Here is a tiny trained network, its code and every weight. The questions are about switching its units off for an input and a target symbol, where a switched-off unit gives its printed mean instead of its output.

import numpy as np


def w(rows, s, z=0):
    codes = np.array(rows[::2]) - 128.0
    scale = np.full(codes.shape[1], s)
    scale[-1] = z or s
    return codes * scale


def norm(h):
    return h / np.sqrt((h * h).mean(-1, keepdims=True) + 1e-5)


def f(y):
    return np.maximum(y, 0)


def softmax(a):
    e = np.exp(a - a.max(-1, keepdims=True))
    return e / e.sum(-1, keepdims=True)


def log_softmax(a):
    a = a - a.max(-1, keepdims=True)
    return a - np.log(np.exp(a).sum(-1, keepdims=True))


def net(x, mask):
    ids = ['αβγδζπσ'.index(c) for c in x.split()]
    T = len(ids)
    res = E[ids] + P[:T]
    q, k, v = (norm(res) @ M[0].T for M in (Q, K, V))
    z = softmax(np.where(np.tri(T) > 0, q @ k.T / 2**0.5, -1e9)) @ v
    res = res + np.where(mask[0], z, O[0][:, -1]) @ O[0][:, :-1]
    y = f(norm(res) @ A[0][:, :-1].T + A[0][:, -1])
    res = res + np.where(mask[1:13], y, B[0][:, -1]) @ B[0][:, :-1]
    return log_softmax(norm(res)[-1] @ U[:, :-1].T + U[:, -1])


Q, K, V, O, A, B = {}, {}, {}, {}, {}, {}
E = w([
[117,81,55,169,117,26,103,142,183],'α',
[143,47,147,140,134,194,123,154,82],'β',
[136,134,78,160,108,58,84,220,121],'γ',
[100,55,121,184,145,19,105,101,138],'δ',
[78,203,152,139,117,2,90,168,161],'ζ',
[177,137,106,92,83,142,78,249,116],'π',
[34,78,253,145,178,118,136,90,106],'σ',
],0.0096)
P = w([
[141,166,120,113,134,120,208,157,135],'0',
[74,140,91,70,112,107,85,120,71],'1',
[177,103,106,134,247,165,133,150,164],'2',
[134,154,144,120,63,116,205,131,170],'3',
[73,136,102,110,107,119,71,134,85],'4',
[192,103,108,155,233,170,109,147,172],'5',
[154,129,147,134,51,124,208,123,161],'6',
[76,130,105,122,98,139,46,131,113],'7',
[200,115,124,163,211,168,83,137,179],'8',
[165,123,155,143,33,147,187,110,158],'9',
[103,136,122,147,94,155,28,133,111],'10',
],0.014)
Q[0] = w([
[149,112,99,129,196,136,94,151,131],'H1',
[53,118,153,140,155,121,2,169,113],'H1',
],0.02)
K[0] = w([
[73,139,143,177,112,162,6,108,150],'H1',
[183,99,133,188,72,134,66,120,136],'H1',
],0.015)
V[0] = w([
[19,73,254,161,193,112,157,8,129],'H1',
[164,147,238,66,96,240,114,247,105],'H1',
],0.0057)
O[0] = w([
[127,68,176,128,153,93,15,149,109,3],'H1',
[82,97,115,3,91,124,166,156,157,2],'H1',
],0.013,0.0035)
A[0] = w([
[118,97,101,195,196,111,110,70,122,231],'N1',
[49,97,109,92,16,127,255,188,101,144],'N2',
[112,48,187,98,73,54,23,145,60,49],'N3',
[110,196,91,163,71,146,199,84,93,95],'N4',
[39,89,70,12,162,148,3,120,100,29],'N5',
[108,230,124,122,163,125,51,158,83,92],'N6',
[199,202,110,193,192,171,173,69,174,66],'N7',
[191,99,136,137,154,197,133,171,128,108],'N8',
[151,153,104,46,130,144,212,126,133,2],'N9',
[22,113,52,34,47,125,109,79,17,127],'N10',
[150,174,120,168,129,143,252,128,188,74],'N11',
[168,56,155,141,94,172,113,83,163,154],'N12',
],0.0096,0.0057)
B[0] = w([
[149,144,119,60,116,135,138,152,142,248],'N1',
[73,121,101,164,174,84,128,135,122,254],'N2',
[127,112,111,47,60,83,115,133,16,178],'N3',
[162,99,103,85,185,156,61,108,190,207],'N4',
[169,171,122,202,93,93,155,28,85,168],'N5',
[130,103,99,110,174,137,172,99,153,165],'N6',
[50,130,146,152,72,142,132,136,95,217],'N7',
[105,126,141,117,127,71,139,124,154,154],'N8',
[122,147,75,133,76,132,101,61,136,172],'N9',
[164,145,249,180,127,122,137,193,131,193],'N10',
[186,101,192,126,124,153,88,150,98,218],'N11',
[121,123,91,156,175,89,163,148,137,158],'N12',
],0.013,0.011)
U = w([
[49,155,46,165,129,184,89,36,134,195],'α',
[110,201,121,229,96,118,171,106,82,128],'β',
[138,105,147,161,219,126,52,144,167,4],'γ',
[101,96,92,80,106,117,82,141,67,149],'δ',
[201,161,122,90,137,116,221,103,183,216],'ζ',
[2,131,129,115,122,98,112,206,163,39],'π',
[184,140,169,106,83,201,121,123,149,196],'σ',
],0.0092,0.0035)

Each question gives the input, a string of symbols that net reads in full, and the target symbol t.
The units are the heads (2 rows each of Q, K, V and O) and the neurons (one row each of A and B). Each row of codes is followed by its name. A weight is (code - 128) times the scale printed after its matrix; where a second scale follows, it is the last column's (O, A, B and U).
mask holds one flag per unit, heads first, then neurons. A switched-off unit (its flag False) gives its mean, the last column of its rows in O or B, instead of its output. The means were averaged over made-up inputs and are rounded, as every weight is.
A unit's drop is (log p(t) with every unit on - log p(t) with that unit switched off) / (log p(t) with every unit on - log p(t) with every unit switched off).
The circuit of an input: a set's keep is (log p(t) with only the set's units on - log p(t) with every unit switched off) / (log p(t) with every unit on - log p(t) with every unit switched off). Starting from the 12 units with the biggest drops (on a tie, the unit counted first), units are removed one at a time, each time the one whose removal leaves the highest keep (on an exact tie, the one counted first), for as long as the keep stays at least 0.8.
circuit, biggest first: the units of the circuit, biggest drop first
unit that matters most: the unit with the biggest drop
k most important neurons: the k neurons with the biggest drops, biggest first
drop of u: that unit's drop, to one decimal
input α δ α ζ ζ γ, target π: circuit, biggest first : [N7, N8]
input β δ β ζ, target π: 2 most important neurons : [N2, N5]
input σ π π ζ δ γ α, target δ: circuit, biggest first : [H1, N3]
input δ δ σ δ σ δ α ζ σ α σ, target α: circuit, biggest first : [N10, N11]
input β β γ δ σ γ δ δ π γ, target π: circuit, biggest first : [H1, N2]
input β β δ γ π β ζ α γ δ, target π: circuit, biggest first : [H1, N2]
input α δ β β ζ β β α δ, target β: most important neuron : [N7]
input α δ δ δ, target σ: 2 most important neurons : [N11, N2]
input δ α α γ β γ π σ, target π: 2 most important neurons : [N2, N10]
input β α γ δ β ζ, target ζ: 2 most important neurons : [N7, N2]
input σ β α γ σ γ ζ σ, target γ: 2 most important neurons : [N4, N2]
input γ ζ δ, target π: circuit, biggest first : [N7, N1]
input ζ σ γ γ σ δ ζ δ π π δ, target δ: circuit, biggest first : [N3, N1]
input π β σ β δ π π δ β α, target ζ: 3 most important neurons : [N7, N11, N10]
input α ζ ζ σ β γ γ ζ σ, target π: unit that matters most : N7
input ζ γ δ β δ ζ σ, target γ: 2 most important neurons : [N11, N4]
input π δ σ γ β σ, target ζ: 2 most important neurons : [N2, N7]
input α δ δ δ σ α π β γ α, target σ: 3 most important neurons : [N11, N2, N4]
input α γ α γ β β ζ σ σ γ, target σ: circuit, biggest first : [H1, N2, N4, N11]
input γ δ γ σ δ δ α α α δ α, target α: 2 most important neurons : [N10, N11]
input γ α δ π β α σ, target α: 4 most important neurons : [N2, N4, N9, N10]
input δ δ δ β ζ, target β: drop of N5 : 1.2
input β γ σ δ β δ δ σ γ, target δ: drop of N3 : 0.4
